Here is a tiny trained network, its code and every weight. The questions are about switching its units off for an input and a target symbol, where a switched-off unit gives its printed mean instead of its output.

import numpy as np


def w(rows, s, z=0):
    codes = np.array(rows[::2]) - 128.0
    scale = np.full(codes.shape[1], s)
    scale[-1] = z or s
    return codes * scale


def f(y):
    return y / 2 * (1 + np.tanh(0.7978845608 * (y + 0.044715 * y**3)))


def softmax(a):
    e = np.exp(a - a.max(-1, keepdims=True))
    return e / e.sum(-1, keepdims=True)


def log_softmax(a):
    a = a - a.max(-1, keepdims=True)
    return a - np.log(np.exp(a).sum(-1, keepdims=True))


def net(x, mask):
    ids = ['ΓΣΦΨβεμπτ'.index(c) for c in x.split()]
    T = len(ids)
    res = E[ids] + P[:T]
    u = 0
    for l in range(3):
        q, k, v = (res @ M[l].T for M in (Q, K, V))
        z = softmax(np.where(np.tri(T) > 0, q @ k.T / 3**0.5, -1e9)) @ v
        res = res + np.where(mask[u], z, O[l][:, -1]) @ O[l][:, :-1]
        u += 1
        y = f(res @ A[l][:, :-1].T + A[l][:, -1])
        res = res + np.where(mask[u : u + 4], y, B[l][:, -1]) @ B[l][:, :-1]
        u += 4
    return log_softmax(res[-1] @ U[:, :-1].T + U[:, -1])


Q, K, V, O, A, B = {}, {}, {}, {}, {}, {}
E = w([
[229,222,203],'Γ',
[97,166,217],'Σ',
[74,75,27],'Φ',
[130,113,171],'Ψ',
[132,113,166],'β',
[92,160,7],'ε',
[170,119,145],'μ',
[167,18,113],'π',
[28,139,163],'τ',
],0.015)
P = w([
[130,149,164],'0',
[124,160,91],'1',
[100,178,68],'2',
[90,182,50],'3',
[108,187,38],'4',
[59,186,54],'5',
[96,184,50],'6',
[111,202,3],'7',
],0.0044)
Q[0] = w([
[86,1,83],'L0H1',
[89,70,129],'L0H1',
[245,242,194],'L0H1',
],0.0056)
K[0] = w([
[138,93,76],'L0H1',
[1,66,177],'L0H1',
[110,162,164],'L0H1',
],0.0099)
V[0] = w([
[166,110,255],'L0H1',
[159,158,81],'L0H1',
[229,166,253],'L0H1',
],0.0073)
O[0] = w([
[2,159,85,39],'L0H1',
[108,178,181,148],'L0H1',
[250,111,75,5],'L0H1',
],0.0083,0.0029)
A[0] = w([
[18,90,113,1],'L0N1',
[150,86,107,3],'L0N2',
[29,26,145,205],'L0N3',
[141,2,96,83],'L0N4',
],0.0079,0.0015)
B[0] = w([
[145,151,2,175],'L0N1',
[143,93,82,127],'L0N2',
[218,142,105,255],'L0N3',
[189,123,108,220],'L0N4',
],0.011,0.0041)
Q[1] = w([
[175,197,254],'L1H1',
[136,145,129],'L1H1',
[159,190,40],'L1H1',
],0.0077)
K[1] = w([
[31,2,194],'L1H1',
[35,198,105],'L1H1',
[33,118,34],'L1H1',
],0.0073)
V[1] = w([
[78,232,252],'L1H1',
[254,49,224],'L1H1',
[69,199,153],'L1H1',
],0.0063)
O[1] = w([
[52,130,142,1],'L1H1',
[154,81,8,118],'L1H1',
[213,4,180,76],'L1H1',
],0.0042,0.0063)
A[1] = w([
[109,168,220,200],'L1N1',
[229,69,123,166],'L1N2',
[2,191,199,254],'L1N3',
[38,125,103,177],'L1N4',
],0.0085,0.0028)
B[1] = w([
[218,228,129,142],'L1N1',
[163,74,254,254],'L1N2',
[121,157,241,181],'L1N3',
[110,215,37,145],'L1N4',
],0.0058,0.0077)
Q[2] = w([
[133,35,73],'L2H1',
[160,254,87],'L2H1',
[56,171,58],'L2H1',
],0.0045)
K[2] = w([
[106,151,34],'L2H1',
[239,232,201],'L2H1',
[2,22,10],'L2H1',
],0.0053)
V[2] = w([
[164,244,46],'L2H1',
[193,58,204],'L2H1',
[112,181,2],'L2H1',
],0.0072)
O[2] = w([
[216,184,17,144],'L2H1',
[23,73,165,255],'L2H1',
[140,129,255,61],'L2H1',
],0.0075,0.0061)
A[2] = w([
[167,124,127,73],'L2N1',
[93,141,10,190],'L2N2',
[163,165,112,254],'L2N3',
[79,230,77,93],'L2N4',
],0.012,0.0044)
B[2] = w([
[112,101,119,147],'L2N1',
[111,65,2,224],'L2N2',
[114,215,161,215],'L2N3',
[172,72,244,254],'L2N4',
],0.0071,0.0068)
U = w([
[223,172,151,83],'Γ',
[169,129,175,44],'Σ',
[129,125,150,189],'Φ',
[189,128,65,60],'Ψ',
[46,101,136,253],'β',
[126,145,255,160],'ε',
[220,52,175,149],'μ',
[131,125,154,157],'π',
[158,120,148,47],'τ',
],0.0096,0.0044)

Each question gives the input, a string of symbols that net reads in full, and the target symbol t.
The units are the heads (3 rows each of Q, K, V and O) and the neurons (one row each of A and B). Each row of codes is followed by its name. A weight is (code - 128) times the scale printed after its matrix; where a second scale follows, it is the last column's (O, A, B and U).
mask holds one flag per unit, layer by layer, with each layer's heads first. A switched-off unit (its flag False) gives its mean, the last column of its rows in O or B, instead of its output. The means were averaged over made-up inputs and are rounded, as every weight is.
A unit's drop is (log p(t) with every unit on - log p(t) with that unit switched off) / (log p(t) with every unit on - log p(t) with every unit switched off).
The circuit of an input: a set's keep is (log p(t) with only the set's units on - log p(t) with every unit switched off) / (log p(t) with every unit on - log p(t) with every unit switched off). Starting from the 12 units with the biggest drops (on a tie, the unit counted first), units are removed one at a time, each time the one whose removal leaves the highest keep (on an exact tie, the one counted first), for as long as the keep stays at least 0.8.
circuit, biggest first: the units of the circuit, biggest drop first
most important unit: the unit with the biggest drop
k most important neurons: the k neurons with the biggest drops, biggest first
top k neurons in layer l: the k neurons of layer l with the biggest drops, biggest first
drop when u is switched off: that unit's drop, to one decimal
input Ψ τ Φ ε τ ε, target Γ: 2 most important neurons -> [L1N2, L0N1]
input π ε ε, target ε: most important unit -> L1H1
input π Ψ Ψ π π π Ψ, target β: circuit, biggest first -> [L1N2, L2H1, L0N4]
input μ Γ μ, target Ψ: circuit, biggest first -> [L0H1, L2H1]
input β ε Γ π π π ε, target β: 4 most important neurons -> [L2N2, L0N3, L0N4, L1N2]
input ε Ψ Φ π Ψ π π ε, target β: 2 most important neurons -> [L2N2, L0N3]
input π π μ, target β: 2 most important neurons -> [L1N2, L0N3]
input Ψ π μ, target β: 2 most important neurons -> [L0N3, L1N2]
input β π Φ ε ε Φ ε μ, target ε: circuit, biggest first -> [L2N2, L0H1]
input ε β π ε π Ψ, target β: top 2 neurons in layer 2 -> [L2N4, L2N3]
input ε π π Γ Φ, target Ψ: 2 most important neurons -> [L2N2, L0N1]
input Σ π β, target β: drop when L2H1 is switched off -> 0.1
input β π Ψ π τ Ψ π β, target β: drop when L0N4 is switched off -> 0.2
input μ ε ε, target ε: drop when L0N3 is switched off -> 0.4
input Σ π π π τ Σ Γ Φ, target Ψ: most important unit -> L2N2
